Each row has a class, written as a number after it.
[ -40   17   52  -18   92   96 -189 -196   91  -62   -5  -28 -108  176
 -144   82  109 -192   29  331  189   63  -57  126  183  118 -264  -39
  212  -88 -203 -315   25   51 -104 -269  -33] : 2
[-133  252  416 -207 -448 -169  134  -11  141   53  -23  214   48  180
   68  199  117    9  183  191   76    7  -77  188 -178  176  267 -341
  144  -21   -1    5 -391    0 -117 -168  -30] : 6
[ -48   65   -9  -55   86   20 -219 -187  139  -91    8  -22  -79  144
 -127   18   70 -195   61  237  160   78  -33  214  195  129 -323 -102
  150 -113 -219 -281    3  -81  -42 -303  -51] : 6
[  44   34  277  -62 -342 -110  216   12 -183   96   32   24   54  124
   97   44   69  125  308   83  131 -124 -184   57 -293  164  228 -151
   28  -65  102   52 -286  272  -87 -299  245] : 8
[-369  135 -135   18  356  238  115 -821 -146   98  138 -147  154   84
  349  123  172 -231   32  183   25  -32  193 -413  274   52  -49  -62
  286 -344  158 -150 -174   65 -137 -295  348] : 4
[ -17   88  -20  -51   56   18 -186 -112  139 -124  -42   48  -51  150
 -123    4   75 -192   52  300   53  106  -68  209  163   82 -305  -15
  171 -122 -261 -277   29   -5  -49 -239  -84] : 5
[-350 -215  135  171  209  360   45 -598  141  221 -134   -1  241   10
  368  119  206 -146  -32  130   52  -62   51 -405  269  125  135   21
  345 -129  145 -253 -322  225 -203 -245  248] : 6
[-108  -14  361 -251 -380 -139   71 -229 -121   65  206  -69   62  111
  -25  -25   22  191  189  186  195 -158 -142  120 -192  233  274 -305
  141  120  141   32 -266  153 -131 -348  120] : 3
[ -38   15  192  -41 -553 -135  249 -168  -59   85   12  155  190  167
  160  119  183  133  236  227  -67 -102 -105  103  -70  149  286 -229
  208   48  230 -126 -252  189 -167 -157   51] : 3
[ -27   19  -10  -26   52   88 -268 -175   49 -107   29  -70 -159  159
 -106   76   74 -234   80  292  207   64  -72  184  215  103 -302  -55
  164  -98 -146 -314   99    5  -23 -253  -61] : 1
[-158 -129  233 -174 -225 -219  204  -59   87  -49  137   80  190  -64
  123   -4   95   61  268  138   -4 -192 -188  128  -27  261  426 -273
  134   15  105   54 -469  205 -268 -149   -6] : 2
[  67   13   -1  -79   77   45 -229  -97  139  -60  -29  -37  -62  122
 -165   35   58 -188   34  275  145   94  -52  240  131  112 -272  -26
  166  -97 -158 -292   52  -42  -40 -206  -82] : 3
[ -43   19   40  -59   68   56 -260 -102  154  -98  -10   -4  -31  169
 -142    8   37 -170   70  282  198   59  -24  150  168   91 -269  -82
  187  -72 -144 -262   88  -24  -67 -278  -55] : 3
[ -32  -53  264  -66 -246   -1  249 -181  -16  138 -112  107  243   98
  182    3  -19  147  149  -28  -48 -108 -229  140  -64  176  429 -197
   31   40  127  112 -538  301 -209 -293  153] : 4
[-253 -148  -93  234  245  292  120 -793  -15  105    3  -11  132  -17
  414  161  202 -332  -30  148   67   -2  126 -191  393   42   47  -23
  305 -254  160 -317 -259   46    7 -154  227] : 4
[-102 -184  -59   56   95  177  248 -788  -54  322  -51 -185  213  -23
  326  146  297  -73  -20  248  -85  -67  136 -212  300  162  211   70
  274 -315  267 -333 -278  256 -150 -294  254] : 0
[-218 -174   22  198  266  208  221 -649   24   77  -14  -42  252   22
  333   15  232 -158   96  182  -19  -61   48 -328  331  113  -68  100
  268 -201  165 -223 -361  263 -164 -373  297] : 8
[  68  -37   14  -10   87   51 -200 -106  114  -66  -32    6  -79  150
 -150   62   96 -191   11  288  181   70  -28  179  190  121 -222  -48
  189 -106 -146 -308   52  -22  -86 -198  -62] : 5
[ -26   16   72    0   94  102 -154 -173  166 -112   43  -13  -36  195
 -144   41   32 -154   93  255  228   31  -76  175  198   46 -223  -56
  209  -35 -128 -314  -27   39 -108 -203  -73] : 1
[ -43  146  430 -227 -319 -145  228 -121 -215   45  179   22   57  166
  -35   69   97  163  200  206  183 -108 -254   94 -172  163  149 -175
  103   -3   -5   -3 -404  194 -105 -224  108] : 0
[-357 -100 -130  113  516  345   69 -737  -68   29   54 -116   88  -58
  204  -89  189 -205    8  236   29    1  103 -363  381  149 -162  112
  250 -222   77 -224 -106  293 -134 -232  197] : 0
[  10   30  -17  -52   86   52 -206 -128   50  -44  -40  -28   36  133
 -128  -68   54  -98   62  267  104   30  -58  105  169  128 -198   13
  178 -107 -107 -257   44   75 -108 -244  -31] : 3
[ -89   -3   50  -14  120   54 -235 -122  197 -129   23   40  -11  158
 -114   11   64 -191   41  261  133   88   15  151  205   89 -216 -123
  220  -37 -114 -268  -59  -34 -164 -181  -95] : 5
[  31   28  -75   -3   73    9 -175 -110   59  -78   -3   -6  -22  139
 -169   15   64 -185  114  255  106   68  -21  198  154   86 -256  -50
  162 -111 -139 -290   54    0  -60 -211  -69] : 8
[ -76   94   12   -6   98   78 -186 -279   73 -101   43   -8 -109  158
 -123   47   93 -184   21  298  165   85  -34  143  194  103 -276 -103
  188  -50 -154 -296    8  -61  -91 -190 -109] : 5
[-296   12  -15  162  284  351  234 -727  -91   85  156 -173   56   50
  212  180  201 -215  -55  208  -13   27  186 -285  241   33   41    7
  258 -173  326 -226 -145  219 -152 -151  205] : 7
[-273  -75   35  247  347  335  313 -743  185  188  -24  -99  205  -67
  334   83  159 -201    1  209  -87  -34   45 -236  334   38  166  -47
  199 -161  143 -250 -220  175  -78 -362  211] : 2
[-330  -84   42  114  467  322  250 -899 -119   -3  157 -144   37 -120
  229  -95  257 -146 -111  337  -21   16  -56 -148  316  160  -44   59
  241 -348   86 -330 -157  291  -20 -351  230] : 6
[-143   35  125  -99  126   74 -196 -201  134 -173   43   -8  -40  157
 -122    7   76 -131   39  287  163   30 -111  145  222  130 -252  -81
  201 -110 -251 -307 -107   59 -127 -249  -94] : 2
[-284  -79 -184   59  229  394  245 -813 -129  192  -74 -140  209   58
  435  247  226 -259   81  236  110   -6   76 -302  296  100   25    2
  243 -371  139 -272 -177  328  -94 -370  240] : 1
[-336  -29  -86   39  189  313  118 -703  -61  220  -29 -217  204  -36
  349  153  285 -227   52  267  151  -64  160 -395  248  153  -15   10
  310 -194  207 -227 -152  161 -129 -314  240] : 5
[-211   57  394 -233 -187 -161  101 -119   27   56  146  102  142  110
  -77 -191  -33  331  114   35   49  -79 -175   36 -108  125  286 -148
  217   56  -37  -46 -516  319 -184 -106  156] : 6
[ -83  -25   87  -12   65   28 -256 -169  141 -106    2  -18  -77  148
 -183   -5   55 -167   62  272  138   55  -29  171  163   91 -278  -74
  186  -87 -162 -305   20   51  -89 -264  -41] : 1
[  37  -63   70   23  105   94 -218 -116  109  -83  -11   -4  -59  152
 -130   -5   83 -202   15  303  133   68  -20  171  183  110 -217  -22
  180  -74 -130 -276   16   76 -139 -210  -44] : 1
[ -92   52  100  -38  -35   24 -175 -280  144 -118   51   28  -56  157
  -90   22  105 -187   61  324  205   51  -46  199  197  111 -245 -110
  264  -46 -144 -369  -41  -63  -53 -207  -77] : 0
[-267   75  -62   -9  215  200   21 -804 -230  129    8  -61   85  138
  296  213  177 -188   51  272  175    4   46 -267  314   19 -139  -54
  262 -323  -37 -237 -189   50   62 -341  230] : 0
[   8   69   47   42   85   80 -174 -171   46  -98    6   39  -27  195
  -76   -2   99 -145   67  293  170   20  -98  102  186  119 -237  -12
  237 -101 -158 -319  -33   59 -139 -216  -44] : 2
[-129 -189  -52   45  381  250  -17 -518 -111  153   46 -181  121  -37
  115  -52  110 -158   23  190    4   43  213 -267  161  102 -141  158
  172 -235  193 -131  -90  298  -85 -251  255] : 4
[-142  -26  101   -2  118  230  107 -760 -133  203   14 -174  176   83
  252  125  135  -70   14  308  108  -15   49 -226  175  111    2   16
  238 -225  220 -199 -247  279  -77 -401  311] : 2
[-143   75   62  -89    7   44  -97 -287   81 -107   58   12  -24  148
  -60   58   75 -176   93  261  224   47  -85  147  169  104 -264 -119
  199  -77 -160 -287  -56  -52  -32 -210  -37] : 2
[  28   38   16  -16  194   74 -239  -98  138 -115  -15   26 -129  175
 -167    2   52 -131   30  234  190  104  -40  174  166   99 -311  -28
  168  -88 -202 -276   -4   -7  -74 -220  -43] : 4
[ -74 -157   74 -234 -308  -64  168 -213   82  116  -23   38  340   49
  163  155   -5  104  222  111  134  -95 -143  214  -99  222  380 -284
  103   67  229   88 -403  118 -236 -291   78] : 2
[-149   32  464 -271 -534 -199  -41   91 -122   18  149  -62   99  106
   93  115   83   52  307  152  148 -247 -275   23  -59  113  222 -129
  154  -22   -8  -81 -379  199  -84 -138   74] : 7
[-105  -82  -81  174  188  279  155 -813  -81  195  -10  -46  130   12
  310  198  297  -89  -72  337  -44  -14   98 -114  266  133  160   22
  321 -325  176 -385 -236  233 -106 -196  170] : 7
[ -18   30  -23  -50   64   40 -233  -90   99  -63  -19   38  -18  170
 -194   65   58 -159  -55  245   99  134   11  171  185  101 -272  -42
  198 -100 -157 -284   31   22  -90 -184  -98] : 3
[  54   36  298 -213 -351  -44  171 -167  -75   12  193  -40   93  131
  150  101  103  100  342  271  195 -136 -154   96 -137  308  116 -172
   81  -47  240   -2 -294  273 -183 -315   57] : 5
[ -69  151  224 -214 -353 -114  186 -229  -71   72   50   56  133  149
  132   78   16   74  315  175  177  -78 -189  160 -233  189  312 -276
   98   35   88   78 -410   46 -126 -274  140] : 5
[-101   70  376 -141 -438 -179   93 -108 -134  -24  257   60   88  117
   40 -116   98  194  278  268   93 -148 -155  103 -202  187  204 -294
  197   15  111 -132 -187  245 -139 -226   15] : 6
[ -35   -6   78  -27    4   51 -171 -217  119  -88   42   -2  -28  145
  -90   40  101 -201   67  315  217   41  -28  163  193  133 -261  -58
  189  -82 -113 -301   -6  -27  -81 -228  -69] : 3
[ -88   59  331 -171 -506 -221  140 -185 -100   89  119   20   77  115
  -10   82   78  227  245  134  231 -155 -235  182 -223  204  176 -279
   52  151   42    3 -389   30 -136 -228   53] : 1
[-433 -149 -218   90  252  272   30 -727  -38  194   -9  -35  168  -45
  270  218  212 -166  -47  206  121   40  343 -277  143   21   60 -118
  279 -293   96 -222  -24   16    7 -186  197] : 5
[  -2   28   43  -13  113   47 -207  -98  128 -134   20   51  -61  170
 -177   -4   70 -172   57  277  233   56  -41  200  175  110 -301  -78
  166 -119 -200 -304   68  -39 -101 -200 -105] : 0
[  16   -8    6  -30   88   59 -222 -113  111 -107   37   14  -54  149
 -141   13   59 -186   69  287  206   97    7  179  154  105 -276  -28
  192  -95  -76 -299   73  -25  -60 -196  -68] : 4
[  15   82   15  -51   82   47 -184 -159   74  -84    9  -43 -115  172
 -164   31   73 -175  104  312  183   34  -82  141  171  101 -299   -8
  179  -85 -232 -285   52   29  -49 -273  -40] : 0
[   6   84   20  -78  101   38 -247 -223   99  -68   -2  -28 -162  158
 -179   59   58 -154  -25  286  111  143   -4  229  154  136 -267  -58
  174 -135 -177 -308    7  -17  -19 -233  -62] : 2
[-141 -183 -234   71  273  218  -24 -397  -46  183  -50  -87  304  -48
  281   52  138 -241   55  256  -59   68  148 -223  277   47  -73  191
  220 -304  178 -171   -5  216   -9 -363  263] : 7
[-334 -115  -69   20  311  202  142 -736   84   58  -42 -106  179  -59
  328  191  189 -193   43  198   20  -13  116 -182  293   79  122 -142
  216 -229  149 -206 -335  -22  -63 -175  230] : 2
[ -14  -77   29  -31  144   52 -216  -23   83  -82  -34  -22  -12   93
 -182  -52   69 -134   -5  226  125   70  -43  135  146  107 -240   -3
  165  -84 -140 -239   49   60  -92 -239  -31] : 6
[ -72  -87  358 -106 -416 -213   67  -36  102   -3   40  226  165   -8
   35  -16   77  134  253  232  140 -149 -250  210 -246  234  265 -301
   85  210  -47   36 -296 -156  -90 -123   16] : 5
[-140 -107  364 -226 -375 -129  145 -136  -38  181   73   21  214  122
   65   62   23   90  231  173  111  -92  -44   95 -193  138  460 -317
  181   90  223   92 -393  241 -220 -308  117] : 2
[  22   14  -32  -13  134   54 -204 -163  117  -67   23  -34  -83  132
 -198  -51   51 -138   18  241  127  105    6  197  126  108 -303    2
  175  -48 -141 -275   43   11  -89 -206  -34] : 1
[-402 -153 -108  209  453  341   21 -727   36  -28   52 -125  -78  -52
   95   23  154 -150  -56  209   53  -32  158 -319  291   69  -53    7
  224 -169   67 -246   21  258 -133 -157  140] : 5
[ -94  239  392  -85 -248 -131  170 -105  -52  -10  137  116   -1  139
   34  -37  115  202  204  214  100  -84 -182  136 -233  187  213 -282
  119  -82  -32  -62 -351  202 -142 -264  110] : 8
[-549 -122  156   34  189  174   85 -567  -34   42   41 -115  166  -88
  290 -105  186 -157   32  259  -32  -64    5 -303  197   16  273  -40
  310 -184  186 -179 -226  278 -173 -213  301] : 1
[  46  -13 -102  -84  120   42 -280  -17   93  -30  -29  -65  -55   91
 -163   17   45 -197   41  225  226  103   -3  204   95   98 -320   30
  143 -131 -165 -238  135  -55  -15 -228  -19] : 1
[ -36    5   51  -45   28    7 -225 -207  133  -73  -13   10  -65  152
 -118   77  104 -169   43  309  116   73  -34  208  167  100 -212 -144
  208  -75 -151 -314  -12 -106  -66 -227  -61] : 5
[-184  -41 -241   93  454  321  184 -819 -124  176   17 -185  167  -32
  264  101  164 -280   16  195  -30   72  148 -263  378  162 -126   61
  203 -272  232 -200 -190  200  -50 -293  286] : 2
[ -40   58  125  -66   36   57 -201 -266  114 -100   39   14  -95  197
  -68   61   75  -94   50  311   99   61 -127  196  189  124 -207 -105
  218  -72 -154 -314  -96   24  -85 -272  -68] : 2
[-261 -135 -237   10  369  288  -26 -620  -70  155   53 -264  118 -115
  176  110   64 -259  164  155   21  -25  -36 -123  300  -19 -101  141
  219 -209   33 -258 -102  149  146 -239  219] : 0
[  45   39  -19  -44   97   62 -215  -98   81  -17  -35    8   11  173
 -159   48   33 -150   24  214   55  126  -29  199  179   68 -253  -21
  175  -69 -120 -251  -21   -7  -49 -229  -67] : 8
[ -36   26   42    3   16   94 -155 -143   96  -81   35  -32   14  131
  -85   58   73 -185   72  303  188   35  -66  159  156  117 -204  -54
  173  -81  -76 -292   42   35  -96 -280  -83] : 0
[ -42    9    2  -19  172   70 -199 -143  146 -109  -33   39  -89  125
 -213  -36   34 -222    2  245  118  171  -20  240  181  102 -277  -47
  167  -70 -164 -272    6   16  -61 -195  -82] : 8
[   7   31  -11  -59   62    9 -233 -146   85  -75   15   -4  -51  200
 -170    5   68 -147   80  264  177   64  -19  144  205   85 -371  -21
  210  -85 -189 -312   52    8  -61 -271  -45] : 7
